Below are the code and all the weights of a small trained network. Each question names an input and a target symbol and asks about switching units off, where a switched-off unit gives its printed mean instead of its output.

import numpy as np


def w(rows, s, z=0):
    codes = np.array(rows[::2]) - 128.0
    scale = np.full(codes.shape[1], s)
    scale[-1] = z or s
    return codes * scale


def norm(h):
    return h / np.sqrt((h * h).mean(-1, keepdims=True) + 1e-5)


def f(y):
    return y / 2 * (1 + np.tanh(0.7978845608 * (y + 0.044715 * y**3)))


def softmax(a):
    e = np.exp(a - a.max(-1, keepdims=True))
    return e / e.sum(-1, keepdims=True)


def log_softmax(a):
    a = a - a.max(-1, keepdims=True)
    return a - np.log(np.exp(a).sum(-1, keepdims=True))


def net(x, mask):
    ids = ['ΛΦαβγδζηστω'.index(c) for c in x.split()]
    T = len(ids)
    res = E[ids] + P[:T]
    u = 0
    for l in range(2):
        r = norm(res)
        for j in range(3):
            rows = slice(3 * j, 3 * j + 3)
            q, k, v = (r @ M[l][rows].T for M in (Q, K, V))
            z = softmax(np.where(np.tri(T) > 0, q @ k.T / 3**0.5, -1e9)) @ v
            o = O[l][rows]
            res = res + np.where(mask[u + j], z, o[:, -1]) @ o[:, :-1]
        u += 3
        y = f(norm(res) @ A[l][:, :-1].T + A[l][:, -1])
        res = res + np.where(mask[u : u + 12], y, B[l][:, -1]) @ B[l][:, :-1]
        u += 12
    return log_softmax(norm(res)[-1] @ U[:, :-1].T + U[:, -1])


Q, K, V, O, A, B = {}, {}, {}, {}, {}, {}
E = w([
[80,169,130],'Λ',
[90,156,147],'Φ',
[132,117,132],'α',
[214,100,119],'β',
[120,3,115],'γ',
[92,166,137],'δ',
[72,99,107],'ζ',
[139,116,182],'η',
[150,160,75],'σ',
[183,111,129],'τ',
[82,165,128],'ω',
],0.011)
P = w([
[252,207,178],'0',
[178,130,81],'1',
[188,124,74],'2',
[185,115,67],'3',
[179,108,59],'4',
[179,101,55],'5',
[174,96,48],'6',
[169,102,44],'7',
[176,106,49],'8',
],0.0029)
Q[0] = w([
[30,142,15],'0.h0',
[248,122,111],'0.h0',
[125,120,246],'0.h0',
[159,55,149],'0.h1',
[169,214,182],'0.h1',
[158,107,40],'0.h1',
[100,177,228],'0.h2',
[88,64,249],'0.h2',
[69,53,238],'0.h2',
],0.011)
K[0] = w([
[53,45,92],'0.h0',
[205,175,79],'0.h0',
[109,210,201],'0.h0',
[115,76,156],'0.h1',
[203,187,177],'0.h1',
[136,71,70],'0.h1',
[160,179,169],'0.h2',
[147,156,225],'0.h2',
[121,152,245],'0.h2',
],0.013)
V[0] = w([
[45,3,85],'0.h0',
[125,77,76],'0.h0',
[82,88,207],'0.h0',
[82,30,148],'0.h1',
[112,156,183],'0.h1',
[92,96,71],'0.h1',
[102,96,179],'0.h2',
[167,195,18],'0.h2',
[140,130,172],'0.h2',
],0.0059)
O[0] = w([
[238,179,254,18],'0.h0',
[112,176,174,162],'0.h0',
[238,75,153,3],'0.h0',
[84,182,208,97],'0.h1',
[49,105,99,70],'0.h1',
[160,117,190,99],'0.h1',
[52,66,136,75],'0.h2',
[240,241,53,216],'0.h2',
[143,109,183,120],'0.h2',
],0.0044,0.0025)
A[0] = w([
[132,105,29,60],'0.n0',
[30,254,45,3],'0.n1',
[140,99,51,95],'0.n2',
[149,87,37,53],'0.n3',
[134,102,25,69],'0.n4',
[125,231,23,159],'0.n5',
[227,30,157,110],'0.n6',
[114,125,233,32],'0.n7',
[105,245,83,94],'0.n8',
[135,119,30,152],'0.n9',
[187,30,10,96],'0.n10',
[127,129,129,31],'0.n11',
],0.0045,0.0046)
B[0] = w([
[166,175,245,137],'0.n0',
[171,20,140,105],'0.n1',
[179,152,192,152],'0.n2',
[173,120,248,135],'0.n3',
[167,163,233,147],'0.n4',
[193,210,97,254],'0.n5',
[159,4,134,163],'0.n6',
[152,123,211,91],'0.n7',
[245,86,72,140],'0.n8',
[188,192,162,223],'0.n9',
[209,116,200,222],'0.n10',
[164,65,159,81],'0.n11',
],0.0043,0.0031)
Q[1] = w([
[108,61,182],'1.h0',
[42,54,168],'1.h0',
[202,70,198],'1.h0',
[69,79,115],'1.h1',
[113,196,63],'1.h1',
[106,162,58],'1.h1',
[254,160,227],'1.h2',
[21,124,65],'1.h2',
[90,60,107],'1.h2',
],0.0099)
K[1] = w([
[49,81,112],'1.h0',
[55,72,55],'1.h0',
[94,148,255],'1.h0',
[62,105,55],'1.h1',
[43,106,195],'1.h1',
[81,144,149],'1.h1',
[137,46,240],'1.h2',
[147,174,23],'1.h2',
[97,129,49],'1.h2',
],0.0082)
V[1] = w([
[187,181,138],'1.h0',
[4,126,191],'1.h0',
[235,162,120],'1.h0',
[131,101,102],'1.h1',
[96,117,167],'1.h1',
[126,160,27],'1.h1',
[137,89,150],'1.h2',
[100,150,85],'1.h2',
[111,194,235],'1.h2',
],0.0038)
O[1] = w([
[22,97,121,189],'1.h0',
[252,175,185,5],'1.h0',
[31,64,103,230],'1.h0',
[161,122,153,135],'1.h1',
[163,158,92,85],'1.h1',
[125,137,206,168],'1.h1',
[51,115,144,129],'1.h2',
[119,129,100,118],'1.h2',
[226,242,162,114],'1.h2',
],0.0033,0.003)
A[1] = w([
[34,72,192,106],'1.n0',
[68,77,95,81],'1.n1',
[63,102,209,109],'1.n2',
[122,246,173,122],'1.n3',
[99,189,111,161],'1.n4',
[159,212,200,84],'1.n5',
[140,182,254,2],'1.n6',
[160,184,202,40],'1.n7',
[128,216,33,129],'1.n8',
[168,81,183,123],'1.n9',
[88,226,228,83],'1.n10',
[170,114,158,191],'1.n11',
],0.0068,0.006)
B[1] = w([
[220,224,125,151],'1.n0',
[191,109,59,117],'1.n1',
[219,223,161,132],'1.n2',
[211,24,63,150],'1.n3',
[64,94,134,171],'1.n4',
[211,65,73,123],'1.n5',
[245,154,99,114],'1.n6',
[218,88,72,102],'1.n7',
[107,134,210,254],'1.n8',
[3,119,146,139],'1.n9',
[242,63,226,124],'1.n10',
[74,102,174,206],'1.n11',
],0.0055,0.0038)
U = w([
[101,113,109,84],'Λ',
[111,110,115,77],'Φ',
[134,199,205,71],'α',
[135,14,8,90],'β',
[65,12,196,176],'γ',
[80,105,97,112],'δ',
[221,100,189,254],'ζ',
[129,136,131,57],'η',
[191,222,37,113],'σ',
[88,132,181,171],'τ',
[101,134,116,95],'ω',
],0.011,0.0034)

Each question gives the input, a string of symbols that net reads in full, and the target symbol t.
The units are the heads (3 rows each of Q, K, V and O) and the neurons (one row each of A and B). Each row of codes is followed by its name. A weight is (code - 128) times the scale printed after its matrix; where a second scale follows, it is the last column's (O, A, B and U).
mask holds one flag per unit, layer by layer, with each layer's heads first. A switched-off unit (its flag False) gives its mean, the last column of its rows in O or B, instead of its output. The means were averaged over made-up inputs and are rounded, as every weight is.
A unit's drop is (log p(t) with every unit on - log p(t) with that unit switched off) / (log p(t) with every unit on - log p(t) with every unit switched off).
The circuit of an input: a set's keep is (log p(t) with only the set's units on - log p(t) with every unit switched off) / (log p(t) with every unit on - log p(t) with every unit switched off). Starting from the 12 units with the biggest drops (on a tie, the unit counted first), units are removed one at a time, each time the one whose removal leaves the highest keep (on an exact tie, the one counted first), for as long as the keep stays at least 0.8.
units of the circuit, in order: the units of the circuit, biggest drop first
top k neurons: the k neurons with the biggest drops, biggest first
k most important neurons of layer l: the k neurons of layer l with the biggest drops, biggest first
heads that matter: for each layer, one digit per head in row order, 1 if its drop is at least 0.15 and else 0, layers parted by /
input Φ η γ β η ω σ δ, target σ: units of the circuit, in order -> 0.h2, 1.n3
input β σ Λ, target σ: units of the circuit, in order -> 0.h2
input β ω τ σ β ζ β δ Φ, target ζ: units of the circuit, in order -> 0.h0, 1.n3
input β β β η β τ ζ Λ, target ζ: top 2 neurons -> 1.n10, 1.n3
input ζ γ β δ η δ δ ω, target γ: 3 most important neurons of layer 1 -> 1.n4, 1.n8, 1.n0
input β η β β Λ γ τ β ω, target γ: heads that matter -> 100 / 100
input β β ζ Λ, target ζ: heads that matter -> 100 / 001
input α α η β β η, target σ: heads that matter -> 110 / 100
input Λ δ γ β β δ, target γ: heads that matter -> 110 / 000
input β γ ω β η η δ, target γ: 3 most important neurons of layer 1 -> 1.n3, 1.n4, 1.n8
input η η δ β α β, target β: heads that matter -> 101 / 101
input ω β Λ η Φ τ η ζ δ, target ζ: heads that matter -> 100 / 001
input β τ β σ ω, target σ: top 4 neurons -> 0.n5, 0.n8, 1.n9, 1.n11
input β η β η τ σ η β ζ, target ζ: heads that matter -> 110 / 000
input η τ β β β σ β, target σ: units of the circuit, in order -> 0.h2, 0.h0
input ζ σ β η τ δ, target σ: units of the circuit, in order -> 0.h2
input Φ β β γ Λ β τ γ τ, target γ: top 2 neurons -> 0.n6, 0.n10
input α γ β Φ β τ, target γ: heads that matter -> 000 / 000
input γ β Λ, target γ: top 3 neurons -> 1.n8, 1.n3, 0.n10
input α β α σ α β ζ η, target σ: heads that matter -> 101 / 100
input α σ η β η β η β Λ, target σ: top 4 neurons -> 0.n5, 0.n8, 1.n9, 1.n11
input β τ β β, target β: units of the circuit, in order -> 1.h0
